Here is a tiny trained network, its code and every weight. The questions are about switching its units off for an input and a class, where a switched-off unit gives its printed mean instead of its output.

import numpy as np


def w(rows, s, z=0):
    codes = np.array(rows[::2]) - 128.0
    scale = np.full(codes.shape[1], s)
    scale[-1] = z or s
    return codes * scale


def f(y):
    return np.maximum(y, 0)


def log_softmax(a):
    a = a - a.max(-1, keepdims=True)
    return a - np.log(np.exp(a).sum(-1, keepdims=True))


def net(x, mask):
    res = np.array(x, float).reshape(1, 5) / 4 @ E
    y = f(res @ A[0][:, :-1].T + A[0][:, -1])
    res = res + np.where(mask, y, B[0][:, -1]) @ B[0][:, :-1]
    return log_softmax(res[-1] @ U[:, :-1].T + U[:, -1])


A, B = {}, {}
E = w([
[50,157,212,168,98,164,168,99,241,78,202],'x0',
[178,163,167,124,171,244,96,2,132,29,81],'x1',
[146,148,136,109,104,154,122,99,148,196,91],'x2',
[63,134,51,208,237,159,213,100,120,178,89],'x3',
[189,123,67,32,118,123,237,71,173,86,226],'x4',
],0.0097)
A[0] = w([
[157,136,158,166,196,208,93,44,91,52,82,49],'N0',
[80,134,147,145,90,135,142,129,154,135,143,194],'N1',
[67,131,69,176,228,155,198,98,127,171,97,36],'N2',
[66,129,132,172,190,145,127,126,110,157,96,116],'N3',
[151,129,72,135,138,122,106,162,23,136,104,153],'N4',
[85,134,104,179,163,138,129,128,134,134,93,96],'N5',
[204,127,72,107,177,109,84,147,26,137,76,116],'N6',
[159,124,208,115,48,108,30,163,110,97,122,134],'N7',
[7,148,208,180,123,147,137,141,233,107,140,138],'N8',
[54,134,195,200,145,140,33,161,78,157,78,5],'N9',
[49,115,96,156,77,63,162,212,126,210,150,84],'N10',
[181,129,65,85,143,132,215,99,143,130,173,95],'N11',
],0.014,0.003)
B[0] = w([
[159,160,127,86,236,108,69,197,108,184,82,246],'N0',
[135,120,135,165,114,144,96,87,114,167,82,175],'N1',
[171,143,159,88,11,132,97,150,104,91,182,226],'N2',
[130,131,116,138,69,121,137,168,110,67,175,194],'N3',
[117,104,162,164,110,148,119,55,154,202,112,209],'N4',
[120,136,129,137,93,132,127,146,84,88,172,179],'N5',
[94,84,197,171,126,151,122,50,150,176,167,238],'N6',
[149,153,124,120,33,136,123,177,75,64,198,247],'N7',
[108,67,183,166,121,145,123,31,143,217,146,247],'N8',
[91,120,24,122,154,91,247,123,193,65,82,237],'N9',
[174,175,140,75,245,139,62,173,109,141,82,254],'N10',
[73,122,64,166,116,106,200,147,155,67,94,210],'N11',
],0.014,0.022)
U = w([
[96,94,205,226,112,163,93,51,156,217,153,74],'0',
[169,173,135,123,1,135,86,185,63,89,223,81],'1',
[165,185,129,102,230,125,32,187,110,174,87,103],'2',
[78,140,30,180,119,103,212,141,182,105,109,254],'3',
],0.0097,0.0033)

Each question gives the input, the list of numbers given to net, and the class t.
The units are the neurons (one row each of A and B). Each row of codes is followed by its name. A weight is (code - 128) times the scale printed after its matrix; where a second scale follows, it is the last column's (A, B and U).
mask holds one flag per neuron, in row order. A switched-off neuron (its flag False) gives its mean, the last column of its row in B, instead of its output. The means were averaged over made-up inputs and are rounded, as every weight is.
A unit's drop is (log p(t) with every unit on - log p(t) with that unit switched off) / (log p(t) with every unit on - log p(t) with every unit switched off).
The circuit of an input: a set's keep is (log p(t) with only the set's units on - log p(t) with every unit switched off) / (log p(t) with every unit on - log p(t) with every unit switched off). Starting from all 12 units, units are removed one at a time, each time the one whose removal leaves the highest keep (on an exact tie, the one counted first), for as long as the keep stays at least 0.8.
circuit, biggest first: the units of the circuit, biggest drop first
top k neurons: the k neurons with the biggest drops, biggest first
drop of u: that unit's drop, to one decimal
input [1,6,6,6,-3], class 1: circuit, biggest first => N2
input [-1,2,1,8,7], class 1: top 2 neurons => N2, N9
input [7,8,-1,5,-6], class 2: top 3 neurons => N0, N6, N4
input [4,7,1,-6,2], class 2: top 2 neurons => N0, N2
input [-3,-5,8,-4,3], class 2: top 4 neurons => N2, N10, N8, N9
input [3,-2,-2,-2,4], class 3: top 2 neurons => N6, N4
input [-5,-5,-8,3,5], class 0: top 2 neurons => N0, N9
input [-2,0,-7,3,1], class 1: top 2 neurons => N8, N9
input [-6,3,-5,-6,2], class 0: top 3 neurons => N6, N2, N4
input [8,-7,-7,-8,-3], class 0: top 2 neurons => N8, N2
input [5,0,3,7,-3], class 1: top 2 neurons => N2, N3
input [-5,-4,6,7,5], class 1: top 3 neurons => N2, N8, N9
input [-7,2,2,-2,-6], class 0: top 2 neurons => N6, N4
input [-2,3,-3,-5,7], class 3: circuit, biggest first => N11
input [0,-7,7,-1,-6], class 2: top 2 neurons => N10, N11
input [-1,4,4,3,-2], class 2: top 2 neurons => N0, N7
input [-5,0,7,-1,-8], class 3: drop of N9 => 2.4
input [2,1,2,-2,4], class 3: drop of N6 => 0.1
input [-8,-5,5,-2,-8], class 0: drop of N11 => 1.1
input [2,-8,-3,-1,-6], class 2: circuit, biggest first => N10
input [4,-5,4,-4,3], class 2: drop of N6 => 0.9
